Below is a small trained network, with its code and all its weights. Each question gives an input and a class and asks what happens when units are switched off, that is, made to give their printed mean instead of their output.

import numpy as np


def w(rows, s, z=0):
    codes = np.array(rows[::2]) - 128.0
    scale = np.full(codes.shape[1], s)
    scale[-1] = z or s
    return codes * scale


def norm(h):
    return h / np.sqrt((h * h).mean(-1, keepdims=True) + 1e-5)


def f(y):
    return y / 2 * (1 + np.tanh(0.7978845608 * (y + 0.044715 * y**3)))


def log_softmax(a):
    a = a - a.max(-1, keepdims=True)
    return a - np.log(np.exp(a).sum(-1, keepdims=True))


def net(x, mask):
    res = np.array(x, float).reshape(1, 6) / 4 @ E
    u = 0
    for l in range(4):
        y = f(norm(res) @ A[l][:, :-1].T + A[l][:, -1])
        res = res + np.where(mask[u : u + 8], y, B[l][:, -1]) @ B[l][:, :-1]
        u += 8
    return log_softmax(norm(res)[-1] @ U[:, :-1].T + U[:, -1])


A, B = {}, {}
E = w([
[134,130,129],'x0',
[186,186,138],'x1',
[107,150,1],'x2',
[126,132,126],'x3',
[120,125,136],'x4',
[24,251,130],'x5',
],0.0061)
A[0] = w([
[56,54,148,71],'0.n1',
[52,60,117,112],'0.n2',
[178,180,174,140],'0.n3',
[115,115,146,137],'0.n4',
[153,33,57,108],'0.n5',
[68,172,130,175],'0.n6',
[196,188,109,226],'0.n7',
[113,104,250,6],'0.n8',
],0.014,0.0023)
B[0] = w([
[253,158,54,185],'0.n1',
[159,175,72,191],'0.n2',
[176,128,62,195],'0.n3',
[155,147,108,139],'0.n4',
[117,105,178,253],'0.n5',
[180,52,205,238],'0.n6',
[130,101,69,205],'0.n7',
[53,105,32,248],'0.n8',
],0.011,0.0049)
A[1] = w([
[72,104,199,60],'1.n1',
[24,24,46,28],'1.n2',
[153,10,144,63],'1.n3',
[16,218,240,6],'1.n4',
[29,254,184,220],'1.n5',
[166,18,166,61],'1.n6',
[126,160,61,44],'1.n7',
[228,152,160,135],'1.n8',
],0.0087,0.0014)
B[1] = w([
[200,193,65,139],'1.n1',
[33,90,160,253],'1.n2',
[75,173,198,227],'1.n3',
[182,39,214,160],'1.n4',
[113,47,253,148],'1.n5',
[167,223,149,219],'1.n6',
[112,53,114,160],'1.n7',
[155,127,162,165],'1.n8',
],0.0061,0.0052)
A[2] = w([
[20,86,113,178],'2.n1',
[119,110,81,85],'2.n2',
[41,80,138,173],'2.n3',
[141,113,104,22],'2.n4',
[108,160,69,1],'2.n5',
[104,222,244,106],'2.n6',
[144,78,61,12],'2.n7',
[158,103,150,21],'2.n8',
],0.011,0.0021)
B[2] = w([
[52,183,112,253],'2.n1',
[127,90,55,159],'2.n2',
[77,125,178,231],'2.n3',
[136,143,120,124],'2.n4',
[135,104,179,134],'2.n5',
[127,9,105,214],'2.n6',
[154,93,84,190],'2.n7',
[112,127,175,139],'2.n8',
],0.012,0.0048)
A[3] = w([
[150,74,127,96],'3.n1',
[52,98,180,112],'3.n2',
[102,127,158,143],'3.n3',
[2,93,81,160],'3.n4',
[177,218,208,176],'3.n5',
[7,174,59,32],'3.n6',
[169,215,149,128],'3.n7',
[214,119,170,5],'3.n8',
],0.0081,0.0018)
B[3] = w([
[91,109,42,161],'3.n1',
[76,119,111,192],'3.n2',
[101,155,123,141],'3.n3',
[2,134,143,253],'3.n4',
[147,153,43,127],'3.n5',
[78,93,117,214],'3.n6',
[135,88,117,109],'3.n7',
[107,52,162,157],'3.n8',
],0.0077,0.0048)
U = w([
[91,145,132,208],'0',
[153,97,137,242],'1',
[172,103,253,53],'2',
[151,96,122,106],'3',
[191,138,70,4],'4',
[151,111,131,93],'5',
],0.016,0.0026)

Each question gives the input, the list of numbers given to net, and the class t.
The units are the neurons (one row each of A and B). Each row of codes is followed by its name. A weight is (code - 128) times the scale printed after its matrix; where a second scale follows, it is the last column's (A, B and U).
mask holds one flag per neuron, layer by layer. A switched-off neuron (its flag False) gives its mean, the last column of its row in B, instead of its output. The means were averaged over made-up inputs and are rounded, as every weight is.
A unit's drop is (log p(t) with every unit on - log p(t) with that unit switched off) / (log p(t) with every unit on - log p(t) with every unit switched off).
The circuit of an input: a set's keep is (log p(t) with only the set's units on - log p(t) with every unit switched off) / (log p(t) with every unit on - log p(t) with every unit switched off). Starting from the 12 units with the biggest drops (on a tie, the unit counted first), units are removed one at a time, each time the one whose removal leaves the highest keep (on an exact tie, the one counted first), for as long as the keep stays at least 0.8.
units of the circuit, in order: the units of the circuit, biggest drop first
most important unit: the unit with the biggest drop
top k neurons: the k neurons with the biggest drops, biggest first
top k neurons in layer l: the k neurons of layer l with the biggest drops, biggest first
drop of u: that unit's drop, to one decimal
input [5,1,-1,7,-7,-7], class 2: most important unit : 0.n8
input [-5,-5,-7,-1,4,-4], class 0: top 2 neurons : (0.n8 1.n2)
input [5,-8,2,3,-4,-3], class 4: units of the circuit, in order : (0.n1 0.n2)
input [0,-3,4,-5,0,-6], class 2: units of the circuit, in order : (0.n5 0.n8)
input [-2,-2,-1,-2,3,-5], class 2: units of the circuit, in order : (0.n5 0.n8 2.n2)
input [2,-8,-5,0,7,3], class 4: units of the circuit, in order : (0.n1 0.n2)
input [-7,2,-7,-3,0,-1], class 0: units of the circuit, in order : (0.n8 2.n1)
input [5,4,-7,-6,-3,-1], class 0: top 2 neurons : (0.n8 0.n1)
input [5,0,2,-2,1,-6], class 2: units of the circuit, in order : (0.n8 0.n5)
input [0,8,-1,-5,2,-6], class 4: units of the circuit, in order : (0.n6 1.n2)
input [5,-4,-6,-2,2,-6], class 0: top 2 neurons in layer 0 : (0.n8 0.n6)
input [4,7,-2,-5,-5,6], class 4: top 4 neurons : (0.n3 0.n7 0.n5 3.n5)
input [2,-7,-8,3,-5,-4], class 0: top 3 neurons : (0.n8 1.n2 0.n3)
input [-5,-6,-2,0,1,-1], class 4: units of the circuit, in order : (0.n1)
input [-7,-4,2,2,-6,-8], class 2: top 2 neurons : (0.n5 0.n8)
input [-6,6,0,-1,-3,-7], class 2: top 2 neurons : (0.n1 0.n5)
input [0,-2,-8,-3,1,-8], class 0: top 3 neurons : (0.n8 0.n6 1.n3)
input [-4,1,7,-4,-6,-6], class 0: top 2 neurons in layer 0 : (0.n6 0.n1)
input [2,-8,-4,2,2,-5], class 4: top 3 neurons in layer 0 : (0.n1 0.n6 0.n2)
input [5,-8,-7,-1,6,-1], class 4: top 4 neurons in layer 0 : (0.n1 0.n2 0.n5 0.n4)
input [-3,4,-8,3,-6,-2], class 0: top 3 neurons in layer 0 : (0.n8 0.n1 0.n2)
input [1,1,8,-1,-7,-4], class 0: most important unit : 0.n6
input [6,3,-4,3,7,8], class 2: top 2 neurons in layer 1 : (1.n4 1.n5)
input [-5,-6,1,-4,2,1], class 4: drop of 1.n4 : 0.0
input [-4,8,2,8,-2,0], class 4: drop of 0.n8 : 0.1
input [3,-4,1,-3,3,5], class 2: drop of 0.n5 : -0.1
input [3,-6,-4,-2,4,-4], class 4: drop of 0.n1 : 1.1
